Below is a small trained network, with its code and all its weights. Each question gives an input and a target symbol and asks what happens when units are switched off, that is, made to give their printed mean instead of their output.

import numpy as np


def w(rows, s, z=0):
    codes = np.array(rows[::2]) - 128.0
    scale = np.full(codes.shape[1], s)
    scale[-1] = z or s
    return codes * scale


def norm(h):
    return h / np.sqrt((h * h).mean(-1, keepdims=True) + 1e-5)


def f(y):
    return np.maximum(y, 0)


def softmax(a):
    e = np.exp(a - a.max(-1, keepdims=True))
    return e / e.sum(-1, keepdims=True)


def log_softmax(a):
    a = a - a.max(-1, keepdims=True)
    return a - np.log(np.exp(a).sum(-1, keepdims=True))


def net(x, mask):
    ids = ['αβγδεζηθπσφψω'.index(c) for c in x.split()]
    T = len(ids)
    res = E[ids] + P[:T]
    r = norm(res)
    for j in range(3):
        rows = slice(4 * j, 4 * j + 4)
        q, k, v = (r @ M[0][rows].T for M in (Q, K, V))
        z = softmax(np.where(np.tri(T) > 0, q @ k.T / 4**0.5, -1e9)) @ v
        o = O[0][rows]
        res = res + np.where(mask[j], z, o[:, -1]) @ o[:, :-1]
    y = f(norm(res) @ A[0][:, :-1].T + A[0][:, -1])
    res = res + np.where(mask[3:11], y, B[0][:, -1]) @ B[0][:, :-1]
    return log_softmax(norm(res)[-1] @ U[:, :-1].T + U[:, -1])


Q, K, V, O, A, B = {}, {}, {}, {}, {}, {}
E = w([
[56,219,112,57,134,121,109],'α',
[110,151,103,106,183,142,158],'β',
[67,149,141,85,153,162,112],'γ',
[79,180,89,89,162,112,179],'δ',
[41,144,160,124,212,162,219],'ε',
[7,90,127,95,57,73,87],'ζ',
[79,188,57,190,66,139,170],'η',
[30,24,109,84,114,208,178],'θ',
[95,167,103,225,131,172,5],'π',
[187,173,253,65,79,159,163],'σ',
[19,72,177,254,121,185,103],'φ',
[136,114,40,95,125,230,48],'ψ',
[80,149,141,127,167,121,124],'ω',
],0.0087)
P = w([
[255,29,106,199,81,64,121],'0',
[92,227,219,58,157,217,125],'1',
[102,210,196,73,153,196,130],'2',
[99,209,174,70,152,186,131],'3',
[109,195,151,79,126,190,133],'4',
[102,190,146,86,116,185,126],'5',
[103,183,130,98,110,186,131],'6',
[85,196,126,91,141,187,125],'7',
[83,179,113,104,124,183,127],'8',
[76,180,99,103,129,183,126],'9',
[64,181,92,106,144,181,125],'10',
[56,180,81,115,156,184,120],'11',
[43,179,53,120,173,177,124],'12',
[47,157,74,111,155,184,128],'13',
],0.0048)
Q[0] = w([
[111,105,143,144,114,53,201],'head 1',
[142,147,79,113,154,136,81],'head 1',
[31,200,145,81,139,173,167],'head 1',
[101,133,130,120,132,127,160],'head 1',
[150,142,107,152,124,156,139],'head 2',
[122,92,95,128,84,170,123],'head 2',
[150,90,126,239,108,128,58],'head 2',
[63,252,161,34,163,154,183],'head 2',
[194,109,132,172,140,71,67],'head 3',
[180,106,90,132,120,91,63],'head 3',
[172,120,148,100,112,92,146],'head 3',
[187,137,129,134,146,153,64],'head 3',
],0.021)
K[0] = w([
[37,134,36,164,202,122,125],'head 1',
[214,158,167,137,73,113,202],'head 1',
[215,20,96,144,100,10,121],'head 1',
[137,88,96,133,130,89,138],'head 1',
[161,134,125,153,156,139,163],'head 2',
[183,93,105,150,161,70,176],'head 2',
[252,144,209,126,54,130,153],'head 2',
[23,100,4,177,87,181,90],'head 2',
[29,177,67,105,234,124,101],'head 3',
[41,104,53,147,158,131,111],'head 3',
[64,157,120,123,118,202,134],'head 3',
[95,93,51,159,189,123,85],'head 3',
],0.015)
V[0] = w([
[113,63,134,51,164,14,125],'head 1',
[152,76,215,133,174,169,82],'head 1',
[110,44,43,57,145,216,163],'head 1',
[102,89,164,94,21,147,181],'head 1',
[53,77,67,171,203,139,139],'head 2',
[68,127,112,131,99,43,155],'head 2',
[107,67,154,64,104,127,131],'head 2',
[108,146,226,155,152,120,129],'head 2',
[228,86,7,198,98,177,99],'head 3',
[90,62,99,156,117,204,253],'head 3',
[80,17,122,89,93,191,86],'head 3',
[28,159,90,131,38,83,130],'head 3',
],0.014)
O[0] = w([
[143,77,184,138,206,47,136,114],'head 1',
[142,176,158,18,142,102,173,33],'head 1',
[35,184,102,128,237,132,134,156],'head 1',
[181,132,103,124,190,155,24,166],'head 1',
[146,154,214,60,93,167,143,254],'head 2',
[100,163,176,110,126,44,90,174],'head 2',
[70,85,134,117,137,138,118,72],'head 2',
[102,144,118,185,69,168,41,10],'head 2',
[63,106,10,138,96,129,55,245],'head 3',
[169,201,96,197,184,137,56,146],'head 3',
[120,172,119,41,207,106,55,109],'head 3',
[173,92,144,131,161,241,93,94],'head 3',
],0.011,0.0058)
A[0] = w([
[166,86,141,90,251,88,113,133],'neuron 1',
[130,172,90,3,63,118,43,88],'neuron 2',
[222,165,90,145,153,115,234,83],'neuron 3',
[177,222,178,186,123,59,130,2],'neuron 4',
[151,124,209,121,138,106,176,183],'neuron 5',
[86,167,156,109,20,46,169,113],'neuron 6',
[106,43,119,245,169,82,201,138],'neuron 7',
[174,34,160,119,53,44,139,118],'neuron 8',
],0.015,0.0044)
B[0] = w([
[168,73,138,155,24,92,87,192],'neuron 1',
[204,147,171,113,132,176,242,225],'neuron 2',
[229,199,84,127,106,128,94,188],'neuron 3',
[155,138,103,236,139,54,227,179],'neuron 4',
[70,127,88,143,151,229,108,244],'neuron 5',
[117,48,112,185,122,60,73,228],'neuron 6',
[123,215,192,60,54,140,111,212],'neuron 7',
[82,119,137,130,252,155,136,207],'neuron 8',
],0.018,0.011)
U = w([
[100,26,86,111,8,100,241,111],'α',
[137,104,143,34,96,28,153,255],'β',
[33,131,99,146,57,13,138,211],'γ',
[169,48,88,123,200,113,181,72],'δ',
[5,194,26,81,173,143,231,70],'ε',
[19,29,137,184,193,58,138,166],'ζ',
[150,182,112,254,146,47,202,135],'η',
[36,76,215,115,170,242,164,69],'θ',
[125,116,50,226,89,217,95,183],'π',
[120,195,149,122,255,108,37,55],'σ',
[72,206,209,125,19,128,115,163],'φ',
[220,182,137,39,99,218,186,15],'ψ',
[197,37,189,116,88,88,53,130],'ω',
],0.007,0.0021)

Each question gives the input, a string of symbols that net reads in full, and the target symbol t.
The units are the heads (4 rows each of Q, K, V and O) and the neurons (one row each of A and B). Each row of codes is followed by its name. A weight is (code - 128) times the scale printed after its matrix; where a second scale follows, it is the last column's (O, A, B and U).
mask holds one flag per unit, heads first, then neurons. A switched-off unit (its flag False) gives its mean, the last column of its rows in O or B, instead of its output. The means were averaged over made-up inputs and are rounded, as every weight is.
A unit's drop is (log p(t) with every unit on - log p(t) with that unit switched off) / (log p(t) with every unit on - log p(t) with every unit switched off).
The circuit of an input: a set's keep is (log p(t) with only the set's units on - log p(t) with every unit switched off) / (log p(t) with every unit on - log p(t) with every unit switched off). Starting from all 11 units, units are removed one at a time, each time the one whose removal leaves the highest keep (on an exact tie, the one counted first), for as long as the keep stays at least 0.8.
units of the circuit, in order: the units of the circuit, biggest drop first
most important unit: the unit with the biggest drop
heads that matter: for each layer, one digit per head in row order, 1 if its drop is at least 0.15 and else 0, layers parted by /
input β η α ε σ θ σ η σ δ ε, target η: heads that matter -> 011
input ζ θ η σ γ, target η: units of the circuit, in order -> head 3; neuron 4
input η η α ψ σ θ α, target θ: most important unit -> head 2
input ψ α ψ ω δ, target ε: heads that matter -> 100
input δ η ψ φ ψ γ α ψ η η ψ α π ψ, target φ: units of the circuit, in order -> neuron 7; head 1
input η ψ η ψ ζ η ζ ε ψ θ σ, target θ: units of the circuit, in order -> head 3; neuron 5
input θ β η σ γ, target η: units of the circuit, in order -> head 3; neuron 4; head 2
input π σ θ γ, target θ: heads that matter -> 011
input ω ψ ψ ε θ, target ζ: heads that matter -> 100
input ε φ η ψ α ψ ψ α α η φ δ, target η: heads that matter -> 001
input ζ ε θ ψ, target ω: units of the circuit, in order -> neuron 1; head 1
input δ θ η β ψ θ η ψ η η, target φ: heads that matter -> 100
input β θ δ ψ ψ η η θ η ψ, target γ: heads that matter -> 101
input η η η η θ ε θ η η η σ β ψ, target ψ: units of the circuit, in order -> neuron 2
input ε δ θ η ψ φ, target η: heads that matter -> 001
input β α θ ψ β ψ γ σ θ, target θ: heads that matter -> 011
input ψ σ φ, target φ: heads that matter -> 011
input η α σ ε β α, target η: units of the circuit, in order -> neuron 4; head 2
input φ α ζ η η ε ψ η η ω ω α η η, target ψ: heads that matter -> 001
input π η θ, target α: most important unit -> head 1
input ω θ η β η π, target ζ: units of the circuit, in order -> head 1; neuron 8; neuron 6
input π η ψ ψ θ φ, target α: units of the circuit, in order -> head 1; head 3
